Below is a small trained network, with its code and all its weights. Each question gives an input and a target symbol and asks what happens when units are switched off, that is, made to give their printed mean instead of their output.

import numpy as np


def w(rows, s, z=0):
    codes = np.array(rows[::2]) - 128.0
    scale = np.full(codes.shape[1], s)
    scale[-1] = z or s
    return codes * scale


def f(y):
    return np.maximum(y, 0)


def softmax(a):
    e = np.exp(a - a.max(-1, keepdims=True))
    return e / e.sum(-1, keepdims=True)


def log_softmax(a):
    a = a - a.max(-1, keepdims=True)
    return a - np.log(np.exp(a).sum(-1, keepdims=True))


def net(x, mask):
    ids = ['ΓΔΘΛΩαβεζμτ'.index(c) for c in x.split()]
    T = len(ids)
    res = E[ids] + P[:T]
    u = 0
    for l in range(3):
        q, k, v = (res @ M[l].T for M in (Q, K, V))
        z = softmax(np.where(np.tri(T) > 0, q @ k.T / 3**0.5, -1e9)) @ v
        res = res + np.where(mask[u], z, O[l][:, -1]) @ O[l][:, :-1]
        u += 1
        y = f(res @ A[l][:, :-1].T + A[l][:, -1])
        res = res + np.where(mask[u : u + 4], y, B[l][:, -1]) @ B[l][:, :-1]
        u += 4
    return log_softmax(res[-1] @ U[:, :-1].T + U[:, -1])


Q, K, V, O, A, B = {}, {}, {}, {}, {}, {}
E = w([
[178,185,110],'Γ',
[2,174,135],'Δ',
[198,186,130],'Θ',
[179,67,100],'Λ',
[192,119,88],'Ω',
[25,111,83],'α',
[193,127,119],'β',
[210,95,67],'ε',
[89,210,111],'ζ',
[138,89,100],'μ',
[118,159,233],'τ',
],0.021)
P = w([
[103,254,123],'0',
[165,137,149],'1',
[198,85,151],'2',
[180,115,142],'3',
[165,123,150],'4',
[167,110,131],'5',
[204,130,134],'6',
],0.0093)
Q[0] = w([
[45,154,209],'L0H1',
[254,245,36],'L0H1',
[163,115,20],'L0H1',
],0.0073)
K[0] = w([
[134,219,183],'L0H1',
[226,154,1],'L0H1',
[132,140,58],'L0H1',
],0.0085)
V[0] = w([
[65,174,215],'L0H1',
[243,183,88],'L0H1',
[7,2,8],'L0H1',
],0.0067)
O[0] = w([
[159,55,94,97],'L0H1',
[118,50,99,236],'L0H1',
[143,49,1,2],'L0H1',
],0.0078,0.0072)
A[0] = w([
[190,118,150,171],'L0N1',
[105,151,100,101],'L0N2',
[30,3,82,115],'L0N3',
[150,119,247,254],'L0N4',
],0.007,0.0033)
B[0] = w([
[24,92,138,186],'L0N1',
[96,151,125,137],'L0N2',
[136,139,188,163],'L0N3',
[113,1,82,254],'L0N4',
],0.0077,0.009)
Q[1] = w([
[102,183,203],'L1H1',
[1,213,100],'L1H1',
[100,78,180],'L1H1',
],0.0085)
K[1] = w([
[204,140,165],'L1H1',
[121,176,91],'L1H1',
[66,255,164],'L1H1',
],0.0094)
V[1] = w([
[2,157,237],'L1H1',
[194,107,79],'L1H1',
[169,231,31],'L1H1',
],0.0069)
O[1] = w([
[54,132,165,254],'L1H1',
[2,130,107,69],'L1H1',
[174,235,43,16],'L1H1',
],0.0072,0.005)
A[1] = w([
[255,145,162,9],'L1N1',
[88,252,115,183],'L1N2',
[82,83,51,3],'L1N3',
[70,36,184,207],'L1N4',
],0.0095,0.0049)
B[1] = w([
[126,149,101,130],'L1N1',
[155,80,139,154],'L1N2',
[61,149,195,132],'L1N3',
[137,252,65,250],'L1N4',
],0.011,0.017)
Q[2] = w([
[14,2,177],'L2H1',
[105,131,168],'L2H1',
[142,103,188],'L2H1',
],0.0064)
K[2] = w([
[150,122,185],'L2H1',
[185,254,132],'L2H1',
[119,57,202],'L2H1',
],0.0095)
V[2] = w([
[189,138,180],'L2H1',
[5,90,95],'L2H1',
[160,136,86],'L2H1',
],0.013)
O[2] = w([
[246,118,140,83],'L2H1',
[61,167,167,4],'L2H1',
[30,88,75,218],'L2H1',
],0.013,0.0037)
A[2] = w([
[237,186,172,1],'L2N1',
[21,164,151,161],'L2N2',
[184,32,92,63],'L2N3',
[254,44,95,104],'L2N4',
],0.008,0.0029)
B[2] = w([
[178,135,165,183],'L2N1',
[184,62,151,255],'L2N2',
[106,52,75,158],'L2N3',
[117,50,255,192],'L2N4',
],0.0078,0.009)
U = w([
[200,156,182,82],'Γ',
[8,132,216,139],'Δ',
[110,233,102,138],'Θ',
[140,54,227,1],'Λ',
[102,1,93,173],'Ω',
[55,125,239,43],'α',
[95,77,48,232],'β',
[133,62,75,100],'ε',
[169,73,159,145],'ζ',
[152,28,111,127],'μ',
[140,118,136,207],'τ',
],0.0072)

Each question gives the input, a string of symbols that net reads in full, and the target symbol t.
The units are the heads (3 rows each of Q, K, V and O) and the neurons (one row each of A and B). Each row of codes is followed by its name. A weight is (code - 128) times the scale printed after its matrix; where a second scale follows, it is the last column's (O, A, B and U).
mask holds one flag per unit, layer by layer, with each layer's heads first. A switched-off unit (its flag False) gives its mean, the last column of its rows in O or B, instead of its output. The means were averaged over made-up inputs and are rounded, as every weight is.
A unit's drop is (log p(t) with every unit on - log p(t) with that unit switched off) / (log p(t) with every unit on - log p(t) with every unit switched off).
The circuit of an input: a set's keep is (log p(t) with only the set's units on - log p(t) with every unit switched off) / (log p(t) with every unit on - log p(t) with every unit switched off). Starting from the 12 units with the biggest drops (on a tie, the unit counted first), units are removed one at a time, each time the one whose removal leaves the highest keep (on an exact tie, the one counted first), for as long as the keep stays at least 0.8.
circuit, biggest first: the units of the circuit, biggest drop first
k most important neurons: the k neurons with the biggest drops, biggest first
k most important neurons of layer l: the k neurons of layer l with the biggest drops, biggest first
drop of u: that unit's drop, to one decimal
input ε Γ Θ Θ ε Θ, target Ω: 2 most important neurons : L1N4, L0N4
input μ μ τ Ω, target Θ: 3 most important neurons : L1N4, L0N4, L2N4
input ε τ Ω, target Θ: circuit, biggest first : L1N4, L1H1, L0N4, L0H1
input Λ Λ Ω Ω Γ Θ ε, target Ω: circuit, biggest first : L2N3, L2N4, L2H1
input β τ α, target Θ: circuit, biggest first : L1N4
input τ Θ Λ, target Θ: circuit, biggest first : L1N4, L1H1, L0N4
input β Θ τ α α τ μ, target Θ: circuit, biggest first : L1N4, L1H1
input Γ ε τ τ τ Θ Θ, target Θ: 3 most important neurons : L1N4, L0N4, L2N2
input ζ μ ζ ε ε Ω, target Ω: 2 most important neurons : L1N4, L0N4
input β Θ τ Δ, target Θ: 2 most important neurons : L1N4, L2N4
input ε Γ τ ε τ ε, target Θ: circuit, biggest first : L1H1, L1N4, L0N4, L0H1
input τ α Θ τ Γ, target Θ: 2 most important neurons of layer 0 : L0N4, L0N1
input μ Ω Λ, target β: 2 most important neurons of layer 0 : L0N1, L0N4
input Γ Γ β τ τ Γ Δ, target Θ: most important neuron : L0N4
input τ Ω τ μ Θ, target Θ: 2 most important neurons : L1N4, L0N4
input ζ Δ Θ Γ τ μ, target Θ: 2 most important neurons : L1N4, L2N2
input Γ μ Ω α β Θ τ, target Θ: 3 most important neurons : L1N4, L0N4, L0N1
input τ Θ Γ, target Θ: 2 most important neurons : L0N4, L1N4
input Γ ε τ μ ε, target Θ: 2 most important neurons of layer 2 : L2N4, L2N3
input Θ α α α, target Δ: most important neuron of layer 1 : L1N3
input Ω Λ Θ ε, target Ω: drop of L2H1 : 0.3
